Kug: [143 154 144 143 113 142 143 106  91]
Dilo: [145 102 147 148 118 147 143 131  61]
ninel: [141 103 140 141  97 140 141 146 112]
Mor: [109 204 108 106 156 106 110  89 192]
vuk: [141 145 147 146 153 145 138  91  32]
succ: [154] : [144]
Kug : [143 154 144 143 113 142 143 106  91]

Gek: [124 138 176 134 107 151 146 141 127 121 138 115 131 127 115 151 105 119
 128 116  82 125 117 133 139 126 110 136 137 127 145 105 106 123 116 116
 113 146 112  65 124 123 126 110]
sosof: [142 129 200 123 124 143 126 110 127 147 131  61 124 133 131 128  84 129
 150 132  91 126 127 136 113 129  98 153 121 130 142 121 114 147 122 135
 117 128 132 185 137 126 125 150]
mul: [132 135 124 138 149 117 148 114 107 134 124 165 125 122 113 132 126 129
 152 131 126 130 135 165 112 135 174  96 118 121 109 126 115 139 120 118
 118  82 128  91 146 123 135 127]
nok: [145 125 161 122 128 122 116 115 122 127 121 144 143 133 131 121 114 124
 135 122 146 158 133 105 116 126  95 145 121 135 129 152 133 141 119 119
 115  99 133 176 102 130 135 130]
Siba: [121 148 161 122 125 130 126 144 139 110 127  86 127 135 125 135 162 120
 128 147 134 140 148 152 129 126 179 136 129 124 142 129 132 126 125 179
 131 138 139 124 130 137 119 113]
gusin: [124 116 156 143 157 168 133 167 118 135 133 205 123 117 102 131 147 142
 138 137 111  88 127 107 134 118 123 166 127 129 141 122 125 129 106 142
 142 143 123  78 118 141 126 112]
tev: [125 128 155 123 134 151 148 106 129 123 116  93 127 139 131 132  99 108
 128 130  83 135 117 134 130 125 223 118 117 126 125 122 105 130 129 131
 101 159 115 128 124 114 124 108]
order: [121 130 142 121 114 147 122 135 117 128 132 185 137 126 125 150 142 129
 200 123 124 143 126 110 127 147 131  61 124 133 131 128  84 129 150 132
  91 126 127 136 113 129  98 153] : sosof
tev : [125 128 155 123 134 151 148 106 129 123 116  93 127 139 131 132  99 108
 128 130  83 135 117 134 130 125 223 118 117 126 125 122 105 130 129 131
 101 159 115 128 124 114 124 108]
mul : [132 135 124 138 149 117 148 114 107 134 124 165 125 122 113 132 126 129
 152 131 126 130 135 165 112 135 174  96 118 121 109 126 115 139 120 118
 118  82 128  91 146 123 135 127]
succ: [155] : [123]

labov: [113 121 134 128 117 149 120 156 161 153 131 120 131 141  97 113 141 166
 138  97 170 128  97 126]
pel: [113 121 134 128 117 149 120 131 161 153 131 120 131 141  97 113 141 166
 138  97 157 128 114  93]
sed: [110 112 124 130 122 155 124 169 161 165 118 120 155 144 105 112 136 149
 164  97 158 149 107 115]
togep: [110 112 124 130 122 155 124 169 161 165 118 120 155 144 105 112 136 149
 164  97 158 149 111 101]
order: [126  97 121 134 120 149 141 141 113 113  97 128 138 153 131 166 161  97
 131 170 156 120 117 128] : labov
pel : [113 121 134 128 117 149 120 131 161 153 131 120 131 141  97 113 141 166
 138  97 157 128 114  93]
find: [113 121 134 128 117 149 120 131 161 153 131 120 131 141  97 113 141 166
 138  97 157 128 114  93] : pel
sed : [110 112 124 130 122 155 124 169 161 165 118 120 155 144 105 112 136 149
 164  97 158 149 107 115]
succ: [170] : [128]
order: [149 164  97 158 149 107 115 110 112 124 130 122 155 124 169 161 165 118
 120 155 144 105 112 136] : sed
labov : [113 121 134 128 117 149 120 156 161 153 131 120 131 141  97 113 141 166
 138  97 170 128  97 126]

Fativ: [127 140 119 117 122 115 147 116  98 120 106]
Nor: [117 185 155 125 146  88 104 114 124 132 143]
fevak: [114 117 143 146 131 185  88 104 155 124 125]
dirit: [133 106 113 111 130 139 119 180 117 105  90]
Kagu: [126 119 121 131 128 209 122 122 125 159  66]
Dod: [118 111  99 114 135 142 112 125 111 134 156]
bop: [128 149 108 138 130 152 135 186 130 139  68]
Ralet: [145 129 125 125 129 112 116  79 144 124 101]
dopi: [129 126 102 154 127 168 125 154 109 130 125]
bubu: [110 100 120 117 127 135 115  83 142 146 147]
order: [156 111 125  99 142 134 111 112 118 135 114] : Dod
bop : [128 149 108 138 130 152 135 186 130 139  68]
order: [ 88 104 155 124 125 114 117 143 146 131 185] : fevak

kefu: [106 186 101 149 195  70 194 101 116  91 134 177 134  78  61 163]
Doda: [ 51  95  91 201  65  52 165 104 132  61 110  80 195 162 119 193]
mus: [106 186 149  61  91 194 101  78 115 134 163 101 134 177 195  71]
neb: [149 134 186 134  91 101  61 194  71 101 116 177 195 163 106  78]
ruf: [177 176 130 111  86 130 159 100 194  62  77 120 148 160  61 156]
order: [ 61  70  78  91 101 101 106 116 134 134 149 163 177 186 194 195] : kefu
neb : [149 134 186 134  91 101  61 194  71 101 116 177 195 163 106  78]
succ: [148] : [160]
order: [193 119 162 195  80 110  61 132 104 165  52  65 201  91  95  51] : Doda
order: [ 61  71  78  91 101 101 106 116 134 134 149 163 177 186 194 195] : neb
order: [ 78 106 163 195 177 116 101  71 194  61 101  91 134 186 134 149] : neb

Zaz: [112 109 100 144  79 121  88  62  86  99]
kof: [183 171 224  96 139 100 155 198 178  65]
Mege: [123 109 110 134 103 131  98  87 101 162]
vudop: [175 176 206  93 155 100 162 189 155  76]
Zaz : [112 109 100 144  79 121  88  62  86  99]
succ: [87] : [101]
succ: [98] : [87]

riku: [ 74 130 162  83 163 148 165 144 106 181 187  69 113  70 130 129 195  80
 143 103  70 165 112 130  97 120 172 104]
Luvof: [103 113 149  83 176 168 187 144 100 181 187  79 181  70  98 129 133 110
 122 126  62 198 135 162  71 120 140 138]
bodat: [ 99 113 162  76 189 143 187 140  97 164 193  81 200 100  47 129 133  94
 104 122 119 198 121 223  87 102 117 175]
lov: [103 113 162  83 176 168 187 137  96 181 187  81 188  83 130 146 133 112
 130 137  88 198 138 162  71 120 140 138]
tage: [103  98 152  83 185 168 187 158  99 181 187  81 181  67 148  96 148 112
 130 136  58 198 122 135  71 120 154 127]
Beven: [120  90 155  83 176 178 187 144  89 185 187  84 216  70 184 129 117 143
 130 167  70 202 144 145  50 120 140 138]
sibu: [103 142 162  92 136 180 183 112  85 181 187  81 181  93 130 215 116 112
 130 143  92 193 175 164  71 120 136 138]
Beven : [120  90 155  83 176 178 187 144  89 185 187  84 216  70 184 129 117 143
 130 167  70 202 144 145  50 120 140 138]
order: [138 136 120  71 164 175 193  92 143 130 112 116 215 130  93 181  81 187
 181  85 112 183 180 136  92 162 142 103] : sibu
succ: [88] : [198]

fam: [164  99 182  84 182 170 165 100 140 162]
nef: [164  76 182  84 182 170 199 100 140 162]
sireb: [140 164  99  84  47 171 100 182 182 162]
succ: [171] : [100]
succ: [47] : [171]
find: [164  99 182  84 182 170 165 100 140 162] : fam
order: [162 140 100 165 170 182  84 182  99 164] : fam
fam : [164  99 182  84 182 170 165 100 140 162]
find: [164  76 182  84 182 170 199 100 140 162] : nef

raf: [127 145 111 125 124 153]
Dor: [150  91 117 144 125 119]
fisif: [134 121 141 128 133 118]
Lusa: [127 145 111 135 124 153]
dozuk: [203  94 143 142 135 121]
Katid: [ 82 145 103 141 119 140]
Fita: [177 145 111 125 124 153]
mudu: [125 136 125 128 116 142]
vemo: [206 113 152 127 141 130]
ton: [217 100 155 124 152 109]
zimip: [156 149 139 117 113 145]
ziki: [ 75 161 111 125  89 145]
Dor : [150  91 117 144 125 119]
zimip : [156 149 139 117 113 145]
order: [118 133 128 141 121 134] : fisif
Fita : [177 145 111 125 124 153]

nosa: [133 136 107 152  85 133 112 116  94 164 118 126]
Bizop: [183 115 126 170 138 115 106 100 108 182  92 149]
kog: [106  81 153 143 131  67 113 126  77  98  85 110]
sas: [126 184 115 149  92 170 106 115 108 182 100 138]
succ: [164] : [118]
nosa : [133 136 107 152  85 133 112 116  94 164 118 126]
order: [ 92 100 106 108 115 115 126 138 149 170 182 183] : Bizop
order: [110 106  81 153 143 131  67 113 126  77  98  85] : kog
order: [100 115 182 138 106 170 126 108  92 115 149 184] : sas
kog : [106  81 153 143 131  67 113 126  77  98  85 110]

Tup: [108  94 104 113 128 167 123 163  85 118  71  74  40 138]
tezod: [137 106  71 132  91 136  71 132 131 104 129  79  74 142]
tarit: [136 142 137 132 132  79 106  72 104 129  71  74  91 131]
koni: [136 142 137 132 132  68 106  72 179 127  71  74 197 126]
Dizo: [136 107 137 132 132  79 106  72 179 127  71  74 197 126]
order: [126 197  74  71 127 179  72 106  68 132 132 137 142 136] : koni
koni : [136 142 137 132 132  68 106  72 179 127  71  74 197 126]
succ: [108] : [94]
find: [136 142 137 132 132  79 106  72 104 129  71  74  91 131] : tarit
order: [ 71  72  74  79  91 104 106 129 131 132 132 136 137 142] : tarit

Fup: [ 52 103 181  95]
bori: [ 93 152 185 184]
zoda: [151 121 185  93]
order: [ 93 151 121 185] : zoda
succ: [121] : [185]
order: [ 93 152 184 185] : bori
bori : [ 93 152 185 184]
order: [ 52  95 103 181] : Fup
order: [ 93 121 151 185] : zoda
find: [ 93 152 185 184] : bori

verap: [144 132 100 129 111 138 133  92 121 121 118 132 123 104 119 115 121 121
 120 120 119 123  51 128 139 120 114 152 104 122 127 122 108 133 149 125
 125 120]
piz: [103 131 131 152 132 155 120 174 128 145 132 115 122 153 123 165 151 129
 117 134 128 145 132 131 111 140 131 123 133 129 125 124 150 103 133 138
 131 105]
duf: [153 131 129 152 151 111 125 131 138 131 129 124 145 123 105 117 132 134
 115 122 165 103 112 131 103 128 131 123 150 145 119 139 120 155 133 128
 132 133]
order: [103 103 105 111 115 117 120 122 123 123 124 125 128 128 129 129 131 131
 131 131 131 132 132 132 133 133 134 138 140 145 145 150 151 152 153 155
 165 174] : piz
verap : [144 132 100 129 111 138 133  92 121 121 118 132 123 104 119 115 121 121
 120 120 119 123  51 128 139 120 114 152 104 122 127 122 108 133 149 125
 125 120]
find: [103 131 131 152 132 155 120 174 128 145 132 115 122 153 123 165 151 129
 117 134 128 145 132 131 111 140 131 123 133 129 125 124 150 103 133 138
 131 105] : piz
find: [153 131 129 152 151 111 125 131 138 131 129 124 145 123 105 117 132 134
 115 122 165 103 112 131 103 128 131 123 150 145 119 139 120 155 133 128
 132 133] : duf

Divod: [139 111 144 126 107 131 128]
vafa: [130 125 130 126 125 129 130]
Mav: [ 91 190  71 138 213 107 130]
neri: [161  90 128 108  91 153 161]
Bilu: [118 128 137 109 145 143 108]
simi: [124 130 128 130 128 126 127]
Rofav: [100 159 127 144 160 109 100]
reni: [143 109 128 118 108 138 145]
ratup: [ 92 168 127 150 170 104  92]
viz: [135 122 127 124 121 132 135]
tet: [105 154 129 144 154 110 105]
rodol: [133 125 128 127 123 131 133]
order: [145 143 109 128 118 108 138] : reni
succ: [110] : [105]

beze: [125 184 120 127 129 130 124 130]
bipek: [126 129 125 135 129 142 130 122]
kalev: [128 134 126 128 129 127 134 131]
zafo: [132 178 134 133 127 125 127 128]
Zal: [129 142 135 125 130 126 129 121]
nak: [133 144 127 129 129 129 129 125]
fidu: [129 206 123 127 117 126 128 134]
order: [130 121 142 125 129 129 126 135] : Zal
succ: [123] : [127]

gos: [134 155 191  41 201 185  96 161 162  87]
fek: [147 133 145 101 149 140 127 134 133 113]
bov: [134 161  96  42 185 155 191  87 201 162]
fek : [147 133 145 101 149 140 127 134 133 113]
succ: [147] : [133]
find: [134 155 191  41 201 185  96 161 162  87] : gos
order: [ 42  87  96 134 155 161 162 185 191 201] : bov
order: [ 87 162 161  96 185 201  41 191 155 134] : gos
gos : [134 155 191  41 201 185  96 161 162  87]

